Below is a small trained network, with its code and all its weights. Each question gives an input and a class and asks what happens when units are switched off, that is, made to give their printed mean instead of their output.

import numpy as np


def w(rows, s, z=0):
    codes = np.array(rows[::2]) - 128.0
    scale = np.full(codes.shape[1], s)
    scale[-1] = z or s
    return codes * scale


def norm(h):
    return h / np.sqrt((h * h).mean(-1, keepdims=True) + 1e-5)


def f(y):
    return np.maximum(y, 0)


def log_softmax(a):
    a = a - a.max(-1, keepdims=True)
    return a - np.log(np.exp(a).sum(-1, keepdims=True))


def net(x, mask):
    res = np.array(x, float).reshape(1, 5) / 4 @ E
    u = 0
    for l in range(3):
        y = f(norm(res) @ A[l][:, :-1].T + A[l][:, -1])
        res = res + np.where(mask[u : u + 13], y, B[l][:, -1]) @ B[l][:, :-1]
        u += 13
    return log_softmax(norm(res)[-1] @ U[:, :-1].T + U[:, -1])


A, B = {}, {}
E = w([
[125,119,132,133,123,117,112,131,128,126],'x0',
[138,90,57,139,167,74,155,114,118,133],'x1',
[104,107,107,171,61,139,128,34,199,121],'x2',
[130,178,118,254,97,119,173,166,102,66],'x3',
[155,156,164,157,134,95,134,106,123,207],'x4',
],0.0056)
A[0] = w([
[94,129,117,94,76,180,103,175,113,84,137],'0.n1',
[93,129,162,76,123,182,50,123,144,164,133],'0.n2',
[173,137,222,120,136,83,136,103,161,255,65],'0.n3',
[120,112,193,182,110,102,169,147,116,174,132],'0.n4',
[172,96,126,109,216,137,111,95,147,133,153],'0.n5',
[149,193,178,85,86,193,54,174,127,146,54],'0.n6',
[92,84,85,93,154,208,82,131,121,67,22],'0.n7',
[120,195,178,146,60,197,77,134,159,124,42],'0.n8',
[114,103,137,116,89,158,113,34,218,116,90],'0.n9',
[91,217,175,115,74,162,62,122,133,151,4],'0.n10',
[131,127,136,73,184,127,92,195,97,162,96],'0.n11',
[151,60,54,119,166,105,164,114,72,175,49],'0.n12',
[157,136,175,190,127,184,151,161,112,84,96],'0.n13',
],0.0065,0.0045)
B[0] = w([
[120,131,134,163,203,219,95,105,85,127,201],'0.n1',
[25,207,154,30,50,109,135,162,202,154,222],'0.n2',
[106,137,42,123,203,229,62,32,15,128,210],'0.n3',
[116,160,91,161,160,155,83,106,96,65,186],'0.n4',
[45,141,143,80,105,64,143,149,193,136,201],'0.n5',
[72,29,236,132,155,109,223,191,103,146,191],'0.n6',
[73,67,30,151,167,238,47,78,13,100,178],'0.n7',
[129,62,203,162,183,144,243,126,140,131,204],'0.n8',
[241,154,143,91,95,106,140,47,133,51,255],'0.n9',
[94,20,197,213,157,135,197,122,148,136,173],'0.n10',
[234,161,181,101,44,96,96,52,123,34,206],'0.n11',
[67,67,207,138,149,118,254,130,121,137,189],'0.n12',
[83,209,148,153,131,100,131,152,187,84,201],'0.n13',
],0.0052,0.0054)
A[1] = w([
[202,106,114,147,46,161,57,113,246,159,73],'1.n1',
[95,157,137,199,129,137,154,198,174,83,105],'1.n2',
[171,10,43,146,170,48,159,136,153,114,86],'1.n3',
[196,163,139,80,139,87,89,215,84,125,75],'1.n4',
[104,106,140,146,153,150,110,129,95,225,159],'1.n5',
[72,108,101,25,71,142,76,109,153,178,107],'1.n6',
[134,162,112,188,155,163,81,116,98,255,117],'1.n7',
[152,150,219,73,125,143,110,212,67,97,118],'1.n8',
[183,80,95,101,146,182,122,145,111,200,2],'1.n9',
[82,63,31,127,124,228,110,185,90,108,82],'1.n10',
[74,131,202,74,90,107,135,142,203,156,126],'1.n11',
[89,43,62,137,156,50,220,126,136,183,63],'1.n12',
[170,186,180,164,139,117,134,100,110,252,108],'1.n13',
],0.0067,0.0063)
B[1] = w([
[192,132,146,138,100,88,208,51,80,96,162],'1.n1',
[127,164,108,77,122,102,87,174,183,234,239],'1.n2',
[113,66,221,155,155,124,168,177,79,168,191],'1.n3',
[191,116,96,99,77,119,196,49,183,104,162],'1.n4',
[78,163,132,159,82,158,138,163,164,70,171],'1.n5',
[139,161,76,161,169,90,65,191,158,138,253],'1.n6',
[83,154,50,51,137,205,58,133,37,23,154],'1.n7',
[205,104,101,172,98,116,194,48,147,98,240],'1.n8',
[126,188,64,109,151,166,95,121,182,170,128],'1.n9',
[87,134,121,109,152,181,39,86,46,77,179],'1.n10',
[134,90,143,155,178,111,140,176,140,222,236],'1.n11',
[104,77,254,178,156,156,176,210,83,170,191],'1.n12',
[102,100,114,97,154,220,73,129,85,45,163],'1.n13',
],0.0073,0.0044)
A[2] = w([
[248,104,106,103,128,118,192,40,166,117,116],'2.n1',
[175,103,72,70,164,91,80,173,196,229,3],'2.n2',
[105,194,115,200,141,168,121,124,130,94,120],'2.n3',
[180,124,162,142,143,60,113,111,79,141,161],'2.n4',
[112,71,183,111,81,140,200,130,157,109,131],'2.n5',
[68,109,83,151,79,145,145,31,151,126,57],'2.n6',
[134,151,48,71,166,73,79,184,212,210,57],'2.n7',
[254,135,129,110,84,120,172,83,138,84,42],'2.n8',
[137,196,92,161,124,60,106,200,191,154,58],'2.n9',
[125,195,124,148,115,152,165,120,164,179,30],'2.n10',
[178,203,65,190,145,95,111,171,165,122,21],'2.n11',
[77,101,65,139,126,199,48,119,70,40,71],'2.n12',
[90,189,74,158,38,61,100,194,143,168,43],'2.n13',
],0.0075,0.0043)
B[2] = w([
[206,208,64,183,39,59,187,102,185,60,254],'2.n1',
[29,202,103,123,49,51,66,239,150,164,179],'2.n2',
[110,112,77,21,159,107,62,132,126,160,206],'2.n3',
[169,110,104,128,131,201,183,107,190,148,180],'2.n4',
[158,56,140,179,174,115,136,182,132,139,225],'2.n5',
[224,135,106,102,140,118,174,163,73,118,172],'2.n6',
[24,196,123,32,30,62,25,237,116,197,196],'2.n7',
[195,104,99,249,2,66,227,15,130,59,216],'2.n8',
[45,105,130,27,52,43,72,190,166,207,180],'2.n9',
[146,138,67,125,145,149,54,154,82,100,154],'2.n10',
[48,152,119,58,66,68,54,167,168,187,170],'2.n11',
[168,195,89,116,208,215,81,30,76,83,217],'2.n12',
[51,140,128,7,93,70,66,173,185,230,161],'2.n13',
],0.0072,0.0063)
U = w([
[10,203,59,44,68,38,27,214,196,203,208],'0',
[205,172,46,199,57,64,213,39,197,42,2],'1',
[72,179,55,76,237,231,31,48,42,49,70],'2',
[50,36,214,202,219,151,200,205,162,179,249],'3',
],0.011,0.0017)

Each question gives the input, the list of numbers given to net, and the class t.
The units are the neurons (one row each of A and B). Each row of codes is followed by its name. A weight is (code - 128) times the scale printed after its matrix; where a second scale follows, it is the last column's (A, B and U).
mask holds one flag per neuron, layer by layer. A switched-off neuron (its flag False) gives its mean, the last column of its row in B, instead of its output. The means were averaged over made-up inputs and are rounded, as every weight is.
A unit's drop is (log p(t) with every unit on - log p(t) with that unit switched off) / (log p(t) with every unit on - log p(t) with every unit switched off).
The circuit of an input: a set's keep is (log p(t) with only the set's units on - log p(t) with every unit switched off) / (log p(t) with every unit on - log p(t) with every unit switched off). Starting from the 12 units with the biggest drops (on a tie, the unit counted first), units are removed one at a time, each time the one whose removal leaves the highest keep (on an exact tie, the one counted first), for as long as the keep stays at least 0.8.
circuit, biggest first: the units of the circuit, biggest drop first
most important unit: the unit with the biggest drop
top k neurons: the k neurons with the biggest drops, biggest first
top k neurons in layer l: the k neurons of layer l with the biggest drops, biggest first
input [7,-7,-2,8,2], class 0: circuit, biggest first	(1.n2)
input [-2,-3,-4,-3,-5], class 2: top 2 neurons	(0.n7; 0.n1)
input [1,8,-8,-5,-7], class 1: top 2 neurons in layer 1	(1.n8; 1.n4)
input [-6,-5,-3,5,-6], class 2: circuit, biggest first	(0.n1; 1.n10)
input [-4,5,-8,-7,6], class 1: circuit, biggest first	(0.n11; 1.n8)
input [8,-2,-4,7,7], class 0: top 2 neurons	(0.n13; 1.n2)
input [3,8,4,3,-8], class 2: circuit, biggest first	(1.n10; 2.n12)
input [5,3,-2,-2,1], class 3: top 2 neurons in layer 1	(1.n2; 1.n11)
input [2,8,2,8,2], class 0: top 4 neurons	(1.n2; 0.n8; 0.n6; 0.n10)
input [5,-4,0,7,8], class 2: top 2 neurons in layer 0	(0.n3; 0.n2)
input [4,0,8,8,-2], class 0: top 3 neurons	(1.n2; 0.n11; 1.n8)
input [4,-8,3,5,-8], class 2: top 2 neurons	(0.n1; 0.n7)
input [-4,8,5,-6,0], class 3: top 2 neurons	(1.n12; 0.n12)
input [4,8,-8,-1,1], class 1: most important unit	0.n11
input [-4,-5,0,5,-6], class 2: circuit, biggest first	(0.n1; 1.n10)
input [-7,5,-1,4,0], class 3: top 2 neurons in layer 0	(0.n2; 0.n12)
input [4,1,4,-3,2], class 1: top 2 neurons in layer 0	(0.n9; 0.n6)
input [6,-7,3,7,4], class 0: top 2 neurons	(1.n2; 0.n13)
input [3,-6,-6,-3,4], class 1: top 2 neurons	(0.n11; 1.n8)
input [6,-4,-8,-5,-3], class 1: circuit, biggest first	(1.n8)
